Here is a tiny trained network, its code and every weight. The questions are about switching its units off for an input and a class, where a switched-off unit gives its printed mean instead of its output.

import numpy as np


def w(rows, s, z=0):
    codes = np.array(rows[::2]) - 128.0
    scale = np.full(codes.shape[1], s)
    scale[-1] = z or s
    return codes * scale


def norm(h):
    return h / np.sqrt((h * h).mean(-1, keepdims=True) + 1e-5)


def f(y):
    return np.maximum(y, 0)


def log_softmax(a):
    a = a - a.max(-1, keepdims=True)
    return a - np.log(np.exp(a).sum(-1, keepdims=True))


def net(x, mask):
    res = np.array(x, float).reshape(1, 8) / 4 @ E
    u = 0
    for l in range(2):
        y = f(norm(res) @ A[l][:, :-1].T + A[l][:, -1])
        res = res + np.where(mask[u : u + 16], y, B[l][:, -1]) @ B[l][:, :-1]
        u += 16
    return log_softmax(norm(res)[-1] @ U[:, :-1].T + U[:, -1])


A, B = {}, {}
E = w([
[128,116,132,128,133,120],'x0',
[142,167,3,246,245,130],'x1',
[128,129,126,123,130,131],'x2',
[130,129,130,130,128,127],'x3',
[152,169,242,158,209,234],'x4',
[123,130,132,131,127,129],'x5',
[146,223,160,27,226,7],'x6',
[130,129,130,130,124,125],'x7',
],0.00049)
A[0] = w([
[220,146,168,68,91,169,143],'L0N1',
[194,167,120,179,215,173,44],'L0N2',
[111,147,127,186,72,191,21],'L0N3',
[130,140,123,129,125,134,87],'L0N4',
[113,28,83,91,82,15,56],'L0N5',
[139,247,133,117,184,105,121],'L0N6',
[129,125,126,125,129,127,110],'L0N7',
[123,135,125,132,130,122,77],'L0N8',
[99,96,180,126,51,208,15],'L0N9',
[158,139,107,176,85,179,49],'L0N10',
[104,33,70,119,89,19,39],'L0N11',
[121,208,180,76,139,92,68],'L0N12',
[131,127,130,124,127,129,103],'L0N13',
[125,136,128,126,127,126,97],'L0N14',
[126,48,31,147,121,21,56],'L0N15',
[73,214,166,87,146,85,2],'L0N16',
],0.0012,0.00066)
B[0] = w([
[84,125,124,196,108,66,214],'L0N1',
[72,177,123,124,35,86,209],'L0N2',
[142,39,79,95,147,120,178],'L0N3',
[126,140,132,137,128,131,128],'L0N4',
[115,249,96,94,79,205,244],'L0N5',
[150,1,98,114,128,147,247],'L0N6',
[126,132,128,132,127,124,128],'L0N7',
[125,131,132,123,130,123,128],'L0N8',
[133,107,89,159,183,44,213],'L0N9',
[113,72,89,102,146,111,175],'L0N10',
[114,242,86,80,76,205,233],'L0N11',
[156,29,70,109,137,129,213],'L0N12',
[122,130,129,135,126,125,128],'L0N13',
[127,120,124,127,129,129,128],'L0N14',
[99,249,100,94,70,207,254],'L0N15',
[193,8,77,81,169,114,183],'L0N16',
],0.0013,0.0007)
A[1] = w([
[128,83,182,76,44,138,56],'L1N1',
[109,164,114,62,180,13,165],'L1N2',
[143,131,251,163,204,225,254],'L1N3',
[134,78,193,77,49,147,83],'L1N4',
[89,65,100,180,65,182,46],'L1N5',
[129,105,168,55,44,105,109],'L1N6',
[168,152,46,212,192,142,77],'L1N7',
[136,162,13,195,160,118,159],'L1N8',
[98,45,120,189,76,186,16],'L1N9',
[156,151,247,158,223,211,221],'L1N10',
[158,125,192,39,70,93,122],'L1N11',
[161,161,30,196,186,117,91],'L1N12',
[91,69,88,198,76,187,71],'L1N13',
[142,157,171,68,212,44,190],'L1N14',
[100,180,95,56,170,8,226],'L1N15',
[72,89,72,162,48,160,84],'L1N16',
],0.0015,0.0003)
B[1] = w([
[92,159,143,219,200,85,203],'L1N1',
[183,57,129,136,123,229,230],'L1N2',
[104,174,8,71,30,86,221],'L1N3',
[90,159,138,217,197,78,207],'L1N4',
[193,115,135,67,191,133,217],'L1N5',
[93,161,148,223,192,107,211],'L1N6',
[75,123,229,139,106,61,224],'L1N7',
[82,133,242,143,114,89,246],'L1N8',
[195,111,124,64,192,120,213],'L1N9',
[100,170,9,72,19,97,214],'L1N10',
[92,144,136,231,185,102,213],'L1N11',
[74,128,240,148,105,79,229],'L1N12',
[190,112,148,60,185,125,227],'L1N13',
[175,54,99,144,108,209,221],'L1N14',
[181,64,135,139,122,233,248],'L1N15',
[196,123,149,65,186,164,225],'L1N16',
],0.0017,0.0013)
U = w([
[254,8,125,81,199,200,254],'0',
[30,154,235,248,159,35,119],'1',
[101,236,18,60,5,149,1],'2',
],0.0056,0.00062)

Each question gives the input, the list of numbers given to net, and the class t.
The units are the neurons (one row each of A and B). Each row of codes is followed by its name. A weight is (code - 128) times the scale printed after its matrix; where a second scale follows, it is the last column's (A, B and U).
mask holds one flag per neuron, layer by layer. A switched-off neuron (its flag False) gives its mean, the last column of its row in B, instead of its output. The means were averaged over made-up inputs and are rounded, as every weight is.
A unit's drop is (log p(t) with every unit on - log p(t) with that unit switched off) / (log p(t) with every unit on - log p(t) with every unit switched off).
The circuit of an input: a set's keep is (log p(t) with only the set's units on - log p(t) with every unit switched off) / (log p(t) with every unit on - log p(t) with every unit switched off). Starting from the 12 units with the biggest drops (on a tie, the unit counted first), units are removed one at a time, each time the one whose removal leaves the highest keep (on an exact tie, the one counted first), for as long as the keep stays at least 0.8.
circuit, biggest first: the units of the circuit, biggest drop first
k most important neurons: the k neurons with the biggest drops, biggest first
k most important neurons of layer l: the k neurons of layer l with the biggest drops, biggest first
drop when u is switched off: that unit's drop, to one decimal
input [4,4,-2,-5,7,1,6,-8], class 2: 2 most important neurons -> L1N10; L1N3
input [-1,6,-7,4,5,-7,-3,4], class 1: most important neuron -> L1N7
input [-7,-6,-6,2,8,8,-2,-6], class 2: circuit, biggest first -> L1N3; L1N10
input [-3,3,-4,-8,5,8,4,-5], class 2: circuit, biggest first -> L1N10; L1N3
input [-8,1,-3,2,8,-6,-6,7], class 2: circuit, biggest first -> L1N3; L1N10
input [-2,-7,0,8,-5,-7,8,-7], class 0: 2 most important neurons -> L1N15; L1N2
input [-4,2,-4,1,8,2,-4,3], class 2: 2 most important neurons -> L1N3; L1N10
input [-2,5,-2,-1,8,-5,4,-2], class 2: 2 most important neurons -> L1N10; L1N3
input [7,4,8,1,8,-2,-6,-2], class 2: 2 most important neurons -> L1N3; L1N10
input [3,5,2,-5,4,-8,0,1], class 1: 3 most important neurons of layer 1 -> L1N7; L1N12; L1N8
input [-2,-5,-7,3,7,3,6,-7], class 2: drop when L1N16 is switched off -> 0.3
input [-7,5,2,4,-5,-1,7,-1], class 0: drop when L1N15 is switched off -> 0.3
input [-2,-1,4,5,8,-3,6,-8], class 2: drop when L1N10 is switched off -> 0.8
input [-6,-1,-2,-7,-4,-5,5,-3], class 0: circuit, biggest first -> L1N15
input [-4,-8,3,5,-3,5,-1,3], class 1: drop when L1N3 is switched off -> 0.0
input [-2,0,6,-5,8,-6,-4,-4], class 2: 2 most important neurons of layer 1 -> L1N3; L1N10
